Below are the code and all the weights of a small trained network. Each question names an input and a target symbol and asks about switching units off, where a switched-off unit gives its printed mean instead of its output.

import numpy as np


def w(rows, s, z=0):
    codes = np.array(rows[::2]) - 128.0
    scale = np.full(codes.shape[1], s)
    scale[-1] = z or s
    return codes * scale


def f(y):
    return y / 2 * (1 + np.tanh(0.7978845608 * (y + 0.044715 * y**3)))


def softmax(a):
    e = np.exp(a - a.max(-1, keepdims=True))
    return e / e.sum(-1, keepdims=True)


def log_softmax(a):
    a = a - a.max(-1, keepdims=True)
    return a - np.log(np.exp(a).sum(-1, keepdims=True))


def net(x, mask):
    ids = ['γδλξστφψ'.index(c) for c in x.split()]
    T = len(ids)
    res = E[ids] + P[:T]
    r = res
    for j in range(3):
        rows = slice(2 * j, 2 * j + 2)
        q, k, v = (r @ M[0][rows].T for M in (Q, K, V))
        z = softmax(np.where(np.tri(T) > 0, q @ k.T / 2**0.5, -1e9)) @ v
        o = O[0][rows]
        res = res + np.where(mask[j], z, o[:, -1]) @ o[:, :-1]
    y = f(res @ A[0][:, :-1].T + A[0][:, -1])
    res = res + np.where(mask[3:11], y, B[0][:, -1]) @ B[0][:, :-1]
    return log_softmax(res[-1] @ U[:, :-1].T + U[:, -1])


Q, K, V, O, A, B = {}, {}, {}, {}, {}, {}
E = w([
[72,152,187,162,166],'γ',
[155,105,127,159,90],'δ',
[194,97,10,124,131],'λ',
[140,3,24,171,154],'ξ',
[90,159,220,23,118],'σ',
[140,46,212,117,96],'τ',
[98,163,118,180,208],'φ',
[162,79,139,27,121],'ψ',
],0.021)
P = w([
[124,165,154,203,84],'0',
[120,53,226,138,149],'1',
[12,46,138,48,62],'2',
[133,119,101,232,148],'3',
[132,53,164,104,214],'4',
[66,98,116,95,26],'5',
[125,125,101,248,187],'6',
[137,64,151,90,252],'7',
],0.011)
Q[0] = w([
[208,101,76,216,96],'H1',
[170,110,90,177,253],'H1',
[119,136,179,79,133],'H2',
[160,113,94,100,132],'H2',
[37,33,145,87,143],'H3',
[153,175,165,129,68],'H3',
],0.015)
K[0] = w([
[131,209,132,245,70],'H1',
[164,171,141,209,227],'H1',
[164,115,195,75,141],'H2',
[136,104,97,105,130],'H2',
[30,93,206,84,131],'H3',
[124,130,106,127,33],'H3',
],0.012)
V[0] = w([
[122,81,128,246,98],'H1',
[115,228,119,182,92],'H1',
[95,120,33,102,11],'H2',
[49,137,186,89,2],'H2',
[161,34,229,86,237],'H3',
[211,108,72,117,82],'H3',
],0.006)
O[0] = w([
[99,209,253,85,81,185],'H1',
[100,193,208,142,207,125],'H1',
[157,142,246,46,74,62],'H2',
[128,158,167,62,126,105],'H2',
[160,99,172,68,53,253],'H3',
[151,124,29,151,199,18],'H3',
],0.0066,0.0073)
A[0] = w([
[133,179,174,176,89,68],'N1',
[115,163,59,167,212,1],'N2',
[250,140,177,209,145,109],'N3',
[94,236,152,208,113,186],'N4',
[152,37,193,117,108,92],'N5',
[149,91,121,143,76,23],'N6',
[75,229,131,105,77,219],'N7',
[85,129,125,127,90,49],'N8',
],0.013,0.0042)
B[0] = w([
[129,201,169,223,129,171],'N1',
[68,212,104,160,67,169],'N2',
[171,28,174,162,2,177],'N3',
[170,97,99,22,225,234],'N4',
[121,220,74,151,167,248],'N5',
[25,23,222,130,98,155],'N6',
[85,63,50,152,63,174],'N7',
[204,134,140,163,165,141],'N8',
],0.0099,0.014)
U = w([
[150,94,231,57,206,154],'γ',
[229,88,120,105,128,254],'δ',
[111,122,62,167,128,149],'λ',
[63,54,123,103,102,96],'ξ',
[14,150,130,83,77,131],'σ',
[143,174,185,157,114,109],'τ',
[113,252,94,158,181,29],'φ',
[184,214,128,36,117,207],'ψ',
],0.011,0.0039)

Each question gives the input, a string of symbols that net reads in full, and the target symbol t.
The units are the heads (2 rows each of Q, K, V and O) and the neurons (one row each of A and B). Each row of codes is followed by its name. A weight is (code - 128) times the scale printed after its matrix; where a second scale follows, it is the last column's (O, A, B and U).
mask holds one flag per unit, heads first, then neurons. A switched-off unit (its flag False) gives its mean, the last column of its rows in O or B, instead of its output. The means were averaged over made-up inputs and are rounded, as every weight is.
A unit's drop is (log p(t) with every unit on - log p(t) with that unit switched off) / (log p(t) with every unit on - log p(t) with every unit switched off).
The circuit of an input: a set's keep is (log p(t) with only the set's units on - log p(t) with every unit switched off) / (log p(t) with every unit on - log p(t) with every unit switched off). Starting from all 11 units, units are removed one at a time, each time the one whose removal leaves the highest keep (on an exact tie, the one counted first), for as long as the keep stays at least 0.8.
circuit, biggest first: the units of the circuit, biggest drop first
most important unit: the unit with the biggest drop
top k neurons: the k neurons with the biggest drops, biggest first
heads that matter: for each layer, one digit per head in row order, 1 if its drop is at least 0.15 and else 0, layers parted by /
input δ τ δ δ σ, target ψ: most important unit -> N5
input φ τ γ ξ ξ φ, target ξ: top 3 neurons -> N5, N7, N2
input φ δ λ, target σ: circuit, biggest first -> N4, H2
input δ γ γ, target ξ: heads that matter -> 010
input φ ξ φ ξ δ σ φ γ, target φ: heads that matter -> 001
input λ φ γ δ ψ, target ξ: circuit, biggest first -> H1, N6
input φ γ λ τ ξ ξ δ, target δ: top 3 neurons -> N3, N4, N6
input φ σ ξ φ ψ φ ψ, target ψ: circuit, biggest first -> N5, H3
input τ ξ φ ξ, target ξ: circuit, biggest first -> N6, H2
input γ ψ σ δ ψ γ, target ξ: heads that matter -> 100
input φ λ σ φ τ γ ξ, target ξ: circuit, biggest first -> N6, H3
input ξ ψ γ τ τ, target σ: circuit, biggest first -> N6, N5, H1, N4
input δ γ δ ψ σ φ φ φ, target γ: heads that matter -> 101
input φ ψ φ, target ξ: top 3 neurons -> N5, N1, N2
input ψ δ τ τ γ λ, target ξ: top 4 neurons -> N6, N2, N1, N7
input δ ξ γ φ φ, target γ: top 2 neurons -> N5, N7
input φ φ φ φ δ, target τ: top 3 neurons -> N4, N7, N3
input ξ γ φ γ δ φ δ ξ, target φ: top 2 neurons -> N5, N3
input γ ψ φ λ φ λ, target ξ: top neuron -> N6
input ξ γ φ φ λ ξ ξ δ, target τ: top 2 neurons -> N4, N3
input φ φ φ δ γ φ τ, target τ: most important unit -> N3
input φ φ φ τ, target τ: heads that matter -> 100
input ψ ξ ξ γ ξ, target φ: top 3 neurons -> N5, N3, N4
input φ λ φ τ φ ξ, target σ: heads that matter -> 010
input ξ ξ φ γ, target γ: heads that matter -> 000
input ψ φ δ γ τ δ ξ σ, target ψ: top 3 neurons -> N5, N7, N6
input τ τ ψ δ γ γ δ, target δ: most important unit -> N3
input δ ξ γ φ γ λ, target σ: top 2 neurons -> N4, N3
